Here is a tiny trained network, its code and every weight. The questions are about switching its units off for an input and a class, where a switched-off unit gives its printed mean instead of its output.

import numpy as np


def w(rows, s, z=0):
    codes = np.array(rows[::2]) - 128.0
    scale = np.full(codes.shape[1], s)
    scale[-1] = z or s
    return codes * scale


def f(y):
    return y / 2 * (1 + np.tanh(0.7978845608 * (y + 0.044715 * y**3)))


def log_softmax(a):
    a = a - a.max(-1, keepdims=True)
    return a - np.log(np.exp(a).sum(-1, keepdims=True))


def net(x, mask):
    res = np.array(x, float).reshape(1, 8) / 4 @ E
    y = f(res @ A[0][:, :-1].T + A[0][:, -1])
    res = res + np.where(mask, y, B[0][:, -1]) @ B[0][:, :-1]
    return log_softmax(res[-1] @ U[:, :-1].T + U[:, -1])


A, B = {}, {}
E = w([
[115,150,139,134,123,140,115,115,145,128],'x0',
[134,133,150,122,114,133,123,121,146,133],'x1',
[111,131,135,130,118,101,115,136,127,103],'x2',
[120,141,103,123,104,157,133,114,144,131],'x3',
[122,162,136,150,133,115,143,130,132,138],'x4',
[125,135,133,138,121,108,136,141,117,143],'x5',
[134,147,45,88,180,103,18,243,234,214],'x6',
[255,216,65,88,128,66,53,36,81,140],'x7',
],0.0088)
A[0] = w([
[54,56,192,167,123,216,195,217,164,111,46],'N1',
[141,109,202,187,64,180,211,19,1,33,133],'N2',
[158,119,103,71,173,150,111,197,139,140,8],'N3',
[61,81,148,159,145,146,172,158,194,115,5],'N4',
[126,146,59,94,152,120,38,206,206,176,168],'N5',
[219,206,86,70,127,84,72,52,76,118,52],'N6',
],0.0059,0.0014)
B[0] = w([
[202,103,131,191,33,171,48,52,48,97,222],'N1',
[62,194,92,7,213,86,196,172,205,197,250],'N2',
[86,145,141,112,190,110,100,146,110,116,151],'N3',
[179,87,164,166,86,120,78,96,109,113,177],'N4',
[70,151,128,55,166,88,151,226,141,161,209],'N5',
[180,71,163,250,2,136,74,60,108,68,194],'N6',
],0.0072,0.013)
U = w([
[82,154,119,6,168,100,170,176,180,159,254],'0',
[182,101,129,233,44,149,109,102,75,84,2],'1',
],0.015,0.00094)

Each question gives the input, the list of numbers given to net, and the class t.
The units are the neurons (one row each of A and B). Each row of codes is followed by its name. A weight is (code - 128) times the scale printed after its matrix; where a second scale follows, it is the last column's (A, B and U).
mask holds one flag per neuron, in row order. A switched-off neuron (its flag False) gives its mean, the last column of its row in B, instead of its output. The means were averaged over made-up inputs and are rounded, as every weight is.
A unit's drop is (log p(t) with every unit on - log p(t) with that unit switched off) / (log p(t) with every unit on - log p(t) with every unit switched off).
The circuit of an input: a set's keep is (log p(t) with only the set's units on - log p(t) with every unit switched off) / (log p(t) with every unit on - log p(t) with every unit switched off). Starting from all 6 units, units are removed one at a time, each time the one whose removal leaves the highest keep (on an exact tie, the one counted first), for as long as the keep stays at least 0.8.
units of the circuit, in order: the units of the circuit, biggest drop first
k most important neurons: the k neurons with the biggest drops, biggest first
drop when u is switched off: that unit's drop, to one decimal
input [3,1,2,0,2,-6,4,8], class 1: units of the circuit, in order -> N6
input [-8,-2,7,-7,4,-8,-6,6], class 0: 2 most important neurons -> N2; N1
input [1,5,0,8,6,-3,0,-2], class 1: 2 most important neurons -> N2; N5
input [-5,8,-1,-3,6,-7,-8,8], class 0: 2 most important neurons -> N2; N1
input [3,-2,-6,1,0,-8,6,7], class 1: 2 most important neurons -> N6; N2
input [3,-5,3,-3,3,2,4,5], class 1: 2 most important neurons -> N2; N6
input [2,-3,1,-5,4,4,3,-4], class 1: 2 most important neurons -> N2; N1
input [-6,8,-4,-1,8,-3,-6,-6], class 0: 2 most important neurons -> N2; N6
input [-6,8,8,-1,0,-2,-7,5], class 0: drop when N2 is switched off -> 1.8
input [4,-2,2,4,5,0,-8,6], class 0: drop when N2 is switched off -> 2.1
input [5,5,4,-3,7,-2,4,8], class 1: drop when N6 is switched off -> 2.0
input [-1,-6,-6,-5,-6,-7,-6,4], class 0: drop when N2 is switched off -> 1.5
